Where the symbols take the nodes:
ne: j170->j818, j703->j243, j971->j542, j19->j278, j725->j933, j323->j151, j310->j520, j788->j618, j134->j42, j877->j47, j273->j826, j669->j688, j124->j932, j807->j788, j686->j919, j42->j686, j278->j831, j781->j489, j243->j226, j430->j670, j919->j754, j623->j669, j520->j778, j826->j310, j151->j725, j542->j807, j711->j703, j173->j713, j932->j106, j670->j46, j722->j72, j226->j971, j688->j781, j343->j711, j489->j671, j339->j323, j46->j722, j72->j124, j778->j623, j106->j273, j818->j134, j671->j877, j316->j796, j933->j430, j47->j316, j713->j339, j831->j170, j796->j19, j618->j237, j754->j343, j237->j173
fi: j170->j686, j703->j542, j971->j618, j19->j818, j725->j46, j323->j430, j310->j669, j788->j713, j134->j754, j877->j19, j273->j778, j669->j671, j124->j826, j807->j173, j686->j711, j42->j343, j278->j134, j781->j47, j243->j807, j430->j72, j919->j703, j623->j489, j520->j688, j826->j623, j151->j670, j542->j237, j711->j971, j173->j151, j932->j310, j670->j124, j722->j106, j226->j788, j688->j877, j343->j226, j489->j316, j339->j933, j46->j932, j72->j273, j778->j781, j106->j520, j818->j919, j671->j796, j316->j831, j933->j722, j47->j278, j713->j725, j831->j42, j796->j170, j618->j339, j754->j243, j237->j323
ni: j170->j42, j703->j971, j971->j788, j19->j170, j725->j670, j323->j933, j310->j623, j788->j173, j134->j919, j877->j796, j273->j520, j669->j489, j124->j273, j807->j237, j686->j343, j42->j754, j278->j818, j781->j877, j243->j542, j430->j722, j919->j711, j623->j781, j520->j669, j826->j778, j151->j430, j542->j618, j711->j226, j173->j323, j932->j826, j670->j72, j722->j932, j226->j807, j688->j671, j343->j243, j489->j47, j339->j725, j46->j124, j72->j106, j778->j688, j106->j310, j818->j686, j671->j316, j316->j278, j933->j46, j47->j19, j713->j151, j831->j134, j796->j831, j618->j713, j754->j703, j237->j339
ze: j170->j278, j703->j343, j971->j243, j19->j316, j725->j323, j323->j713, j310->j273, j788->j542, j134->j170, j877->j489, j273->j932, j669->j778, j124->j722, j807->j971, j686->j134, j42->j818, j278->j796, j781->j669, j243->j711, j430->j725, j919->j42, j623->j520, j520->j826, j826->j106, j151->j339, j542->j226, j711->j754, j173->j618, j932->j72, j670->j933, j722->j670, j226->j703, j688->j623, j343->j919, j489->j688, j339->j173, j46->j430, j72->j46, j778->j310, j106->j124, j818->j831, j671->j781, j316->j877, j933->j151, j47->j671, j713->j237, j831->j19, j796->j47, j618->j807, j754->j686, j237->j788
vu: j170->j316, j703->j686, j971->j343, j19->j671, j725->j173, j323->j618, j310->j124, j788->j243, j134->j19, j877->j669, j273->j722, j669->j826, j124->j430, j807->j703, j686->j831, j42->j278, j278->j877, j781->j520, j243->j919, j430->j339, j919->j170, j623->j273, j520->j932, j826->j72, j151->j237, j542->j711, j711->j42, j173->j542, j932->j670, j670->j323, j722->j725, j226->j754, j688->j310, j343->j134, j489->j778, j339->j788, j46->j151, j72->j933, j778->j106, j106->j46, j818->j796, j671->j623, j316->j781, j933->j713, j47->j688, j713->j807, j831->j47, j796->j489, j618->j226, j754->j818, j237->j971
zo: j170->j831, j703->j711, j971->j226, j19->j796, j725->j151, j323->j339, j310->j826, j788->j807, j134->j818, j877->j671, j273->j106, j669->j623, j124->j72, j807->j542, j686->j42, j42->j134, j278->j19, j781->j688, j243->j703, j430->j933, j919->j686, j623->j778, j520->j310, j826->j273, j151->j323, j542->j971, j711->j343, j173->j237, j932->j124, j670->j430, j722->j46, j226->j243, j688->j669, j343->j754, j489->j781, j339->j713, j46->j670, j72->j722, j778->j520, j106->j932, j818->j170, j671->j489, j316->j47, j933->j725, j47->j877, j713->j173, j831->j278, j796->j316, j618->j788, j754->j919, j237->j618

The rows follow the links: the fewer symbols apart two nodes are, the more alike their rows tend to be.

Each row is also shifted at random along 4 hidden directions that mean nothing.

Some nodes, each with a row of numbers:
j711 [14,43,-9,1,1,25,-7,16,-63,36,-18,21,-33,42,-34,47,-14,-6,-44,-43,-52,7,21,-43,-71]
j932 [-23,23,5,-12,-31,20,37,-53,53,-39,34,-16,42,-49,32,-34,17,37,12,34,27,20,-46,24,51]
j919 [104,16,2,18,14,-139,-1,32,-54,28,-15,-16,-28,7,-16,-5,13,-8,-32,-79,-71,1,-13,-27,-36]
j47 [58,27,-15,51,21,57,-23,-10,-25,-27,46,-41,11,-17,-33,19,79,-64,-10,-5,16,17,-40,-26,56]
j877 [95,0,-8,33,25,-26,16,-8,-17,-25,20,-77,70,-52,-10,-2,83,-53,-6,80,13,-3,-90,4,59]
j826 [-27,13,48,-38,-31,-72,27,-60,51,-42,39,35,-28,13,15,25,20,-6,47,-16,54,14,2,-27,77]
j310 [-37,-8,29,-32,-12,21,44,-38,37,-43,15,-9,49,-16,3,29,23,-25,42,10,60,-5,-36,9,69]
j237 [24,27,5,-2,-28,-51,23,1,19,27,-19,11,-27,-3,21,-46,-56,86,-23,-22,-57,4,2,16,-60]
j788 [-44,14,-30,14,-5,63,-38,26,-11,34,-17,33,-41,19,3,-39,-55,58,-35,-25,-44,15,58,19,-80]
j725 [-14,-9,34,-33,-38,34,78,-20,52,-1,-43,-5,22,2,18,15,-76,54,24,-67,12,-28,-31,36,-23]
j46 [-45,-18,9,3,-27,47,-14,-17,82,-17,15,16,-21,-13,31,-58,-45,59,31,-60,32,-5,18,45,19]
j818 [-46,-48,-28,-24,50,-53,-31,62,-84,30,-31,-8,47,-1,-36,21,27,-67,-32,-94,-36,2,22,-20,-22]
j170 [35,-43,-26,34,59,7,-47,56,-56,19,-15,-27,7,10,-23,15,24,-78,-1,47,1,-18,8,-7,-5]
j19 [-9,-11,-3,-15,34,-32,-9,15,-63,0,-2,-1,16,18,-35,67,51,-94,-2,-3,9,-3,2,-51,21]
j273 [-48,30,12,-15,-29,55,22,-57,42,-44,47,16,14,-15,11,11,34,5,21,60,52,23,-10,-6,60]
j72 [-110,5,-17,-35,-27,58,13,-37,46,-25,20,9,55,-49,26,-50,-2,52,-7,8,17,27,0,32,22]
j933 [-48,-5,32,-27,-32,12,19,-25,66,-2,-12,49,-42,30,25,-7,-69,55,38,-19,31,-15,41,14,-11]
j781 [-29,-13,-9,13,22,-58,-76,-9,14,-29,61,24,-30,-12,3,-29,71,-48,20,14,34,25,40,-26,76]

Complete each set of four: the symbols that take the first to the second take the third to the fourth, perhaps in another order.
Answer with the node's name.
A [-42,50,18,-24,-54,57,36,-36,31,4,-4,46,-41,28,9,17,-60,64,-3,-70,-8,13,23,-6,-36]
B [123,39,30,30,-45,-6,63,-30,55,8,-21,-29,-26,-9,25,-30,-62,101,-1,-14,-28,-21,-55,36,-34]
C [-24,-49,-7,4,25,5,-18,13,18,-30,18,-37,53,-44,-8,-24,54,-51,22,-111,36,0,-28,18,67]
D j623

A [-19,38,22,-39,-49,-4,67,-35,16,14,-25,21,5,5,15,6,-51,77,-20,12,-31,1,-11,4,-48]
B [47,3,4,10,-21,-35,31,19,13,29,-42,-14,4,-17,21,-54,-66,80,-19,-88,-57,-12,-23,37,-64]
C [63,7,-4,24,6,51,16,29,-40,40,-47,-17,-7,41,-19,40,-49,-2,-19,62,-30,-27,-11,3,-78]
D j754

A [-9,-42,2,20,26,-24,-61,1,40,-36,45,10,-31,-5,12,-27,44,-50,50,44,63,-2,29,1,84]
B [-73,-35,-1,-7,21,36,-42,-3,27,-35,32,17,8,-6,5,3,41,-54,41,22,72,3,27,-3,77]
C [81,36,0,12,2,-47,19,17,-59,30,-24,-10,-19,25,-29,30,-2,-5,-38,-42,-61,2,-15,-29,-54]
D j754

A [1,3,-16,-6,6,72,20,37,-60,46,-50,-1,9,32,-29,51,-45,-1,-37,-10,-43,-15,-2,-8,-82]
B [-3,26,-18,-15,2,47,29,25,-83,38,-42,-8,25,22,-38,57,-12,-7,-53,-74,-60,4,-16,-24,-72]
C [2,-22,26,7,1,30,8,-29,53,-40,31,-8,3,-4,4,24,22,-36,57,40,76,-16,-17,12,77]
D j826

A [47,20,7,-1,-27,-71,26,-4,17,27,-26,1,-13,-9,33,-46,-54,88,-21,59,-51,-2,-5,26,-59]
B [63,-22,-1,26,10,14,-6,45,-2,37,-51,-10,-30,25,3,-19,-76,40,-2,7,-32,-40,13,32,-73]
C [19,-26,1,7,42,-35,-37,32,-48,1,1,2,-17,35,-27,56,39,-92,7,41,17,-10,21,-41,19]
D j47

A [3,-8,-16,1,-7,-4,-9,26,1,42,-37,4,-19,3,13,-47,-63,68,-28,-28,-53,-9,21,28,-72]
B [-47,1,30,-44,-42,31,54,-21,47,2,-24,30,-2,17,19,18,-74,57,22,-11,17,-12,7,15,-25]
C [42,-16,13,8,8,-31,-9,40,-10,44,-45,20,-65,54,-2,6,-75,21,4,9,-31,-30,39,3,-69]
D j339

A [19,7,40,3,-42,32,31,-31,72,-4,-17,19,-54,31,23,1,-76,59,41,14,27,-28,8,25,-15]
B [-23,-35,22,-22,-29,30,56,-13,68,-6,-31,-8,32,-18,31,-21,-71,53,38,-21,28,-34,-26,59,-6]
C [16,-38,-35,19,50,-21,-37,64,-66,27,-20,-29,31,-14,-22,-10,29,-44,-35,-52,-38,-3,-7,-3,-24]
D j686

A [-13,-9,33,-21,-14,0,30,-44,48,-40,25,0,15,-6,14,26,23,-24,52,82,68,-7,-25,4,71]
B [-48,32,23,-24,-38,-3,21,-64,49,-44,46,22,4,-20,17,-7,28,20,16,15,37,26,-8,-9,58]
C [-7,14,-5,-16,14,-28,-3,1,-59,-15,23,-11,24,-1,-31,54,72,-83,-12,-59,3,18,-18,-50,41]
D j671

A [9,-6,9,-10,6,-33,-3,33,-38,44,-43,33,-51,57,-13,35,-54,7,-11,19,-33,-18,46,-17,-79]
B [31,38,-34,31,19,-12,-45,27,-67,27,4,5,-29,11,-28,-3,21,-14,-57,-43,-60,29,22,-35,-47]
C [-41,29,25,-39,-44,44,54,-34,35,7,-20,34,-11,19,15,20,-67,62,6,47,5,-3,10,8,-33]
D j618

A [27,-26,47,-7,-8,-36,23,-26,65,-46,21,-10,-7,0,13,20,17,-31,70,-42,69,-22,-26,9,84]
B [-67,-8,-21,-20,18,-48,-39,-3,-29,-24,44,4,40,-35,-8,-12,83,-55,-10,-45,7,37,8,-23,63]
C [-20,-9,-37,-11,44,-73,-37,44,-84,39,-18,-6,28,-5,-21,-4,33,-39,-49,8,-54,18,24,-27,-36]
D j703

A [27,-8,16,-7,-13,-132,-12,22,13,41,-32,34,-71,28,23,-45,-72,70,-10,-56,-56,-12,51,5,-59]
B [-52,-11,-13,-36,13,26,21,41,-62,51,-64,17,24,38,-22,46,-52,4,-33,10,-44,-10,24,-5,-92]
C [-29,-18,-18,-7,5,6,-11,37,-18,44,-44,15,-12,13,3,-25,-68,44,-29,-25,-47,-7,36,18,-83]
D j243

A [2,32,37,-29,-52,-11,65,-35,37,7,-22,23,-19,22,20,12,-63,76,4,-2,-12,-4,-8,7,-37]
B [7,53,12,-9,-47,-1,41,-32,18,16,-12,21,-17,8,19,-17,-51,87,-24,28,-35,8,0,7,-51]
C [-27,18,-28,17,21,10,-47,-8,-19,-32,56,-4,14,-24,-12,-7,88,-57,-17,18,12,37,4,-27,61]
D j781

A [62,-37,-19,52,55,31,-63,58,-35,13,-10,-26,-23,16,-34,9,19,-71,4,-79,2,-20,6,-8,4]
B [40,-30,0,8,41,-11,-10,33,-50,6,-18,-28,16,17,-37,52,34,-91,9,-63,7,-25,-12,-25,17]
C [61,-35,-24,60,57,103,-46,58,-41,2,-1,-41,6,12,-40,34,28,-82,1,-49,18,-25,-19,-1,5]
D j19

A [7,-38,-36,13,58,-22,-48,58,-70,24,-19,-21,25,0,-24,3,27,-65,-22,44,-18,-8,15,-10,-19]
B [9,19,-39,13,33,-57,-56,37,-73,31,5,14,-20,8,-20,-13,34,-21,-54,49,-53,27,39,-38,-39]
C [72,28,4,59,24,9,-74,-4,-14,-18,54,23,-93,51,-32,46,55,-81,18,-1,29,10,34,-59,48]
D j831

A [-37,28,15,-12,-36,29,32,-62,49,-39,42,3,32,-31,22,-10,25,25,16,40,34,26,-29,9,55]
B [-15,21,6,20,-31,36,-4,-51,76,-34,46,2,-10,-33,38,-55,6,54,15,44,30,19,-9,25,47]
C [34,35,-35,14,16,18,0,25,-83,36,-14,-17,23,-2,-24,21,19,-12,-63,47,-59,13,-19,-25,-64]
D j686

A [-35,1,33,-44,-40,18,58,-25,43,1,-30,27,0,16,25,11,-69,58,23,44,18,-22,-1,22,-25]
B [-112,-25,6,-46,-25,-4,7,-17,55,-10,0,32,13,-20,32,-43,-37,53,18,-25,20,8,31,35,9]
C [-63,5,-2,10,-29,57,-27,-33,77,-21,36,29,-29,-17,32,-65,-21,54,21,-30,30,20,33,32,25]
D j106

A [-39,-20,48,-36,-29,-84,13,-25,79,-7,-9,61,-62,27,40,-21,-69,58,54,-9,26,-20,51,13,9]
B [-79,16,29,-69,-50,1,72,-34,20,8,-31,34,20,20,14,33,-64,57,2,-22,-7,-3,9,5,-40]
C [-9,53,0,-7,-42,3,10,-21,10,19,-3,32,-35,10,15,-29,-46,84,-33,2,-48,22,24,7,-58]
D j788

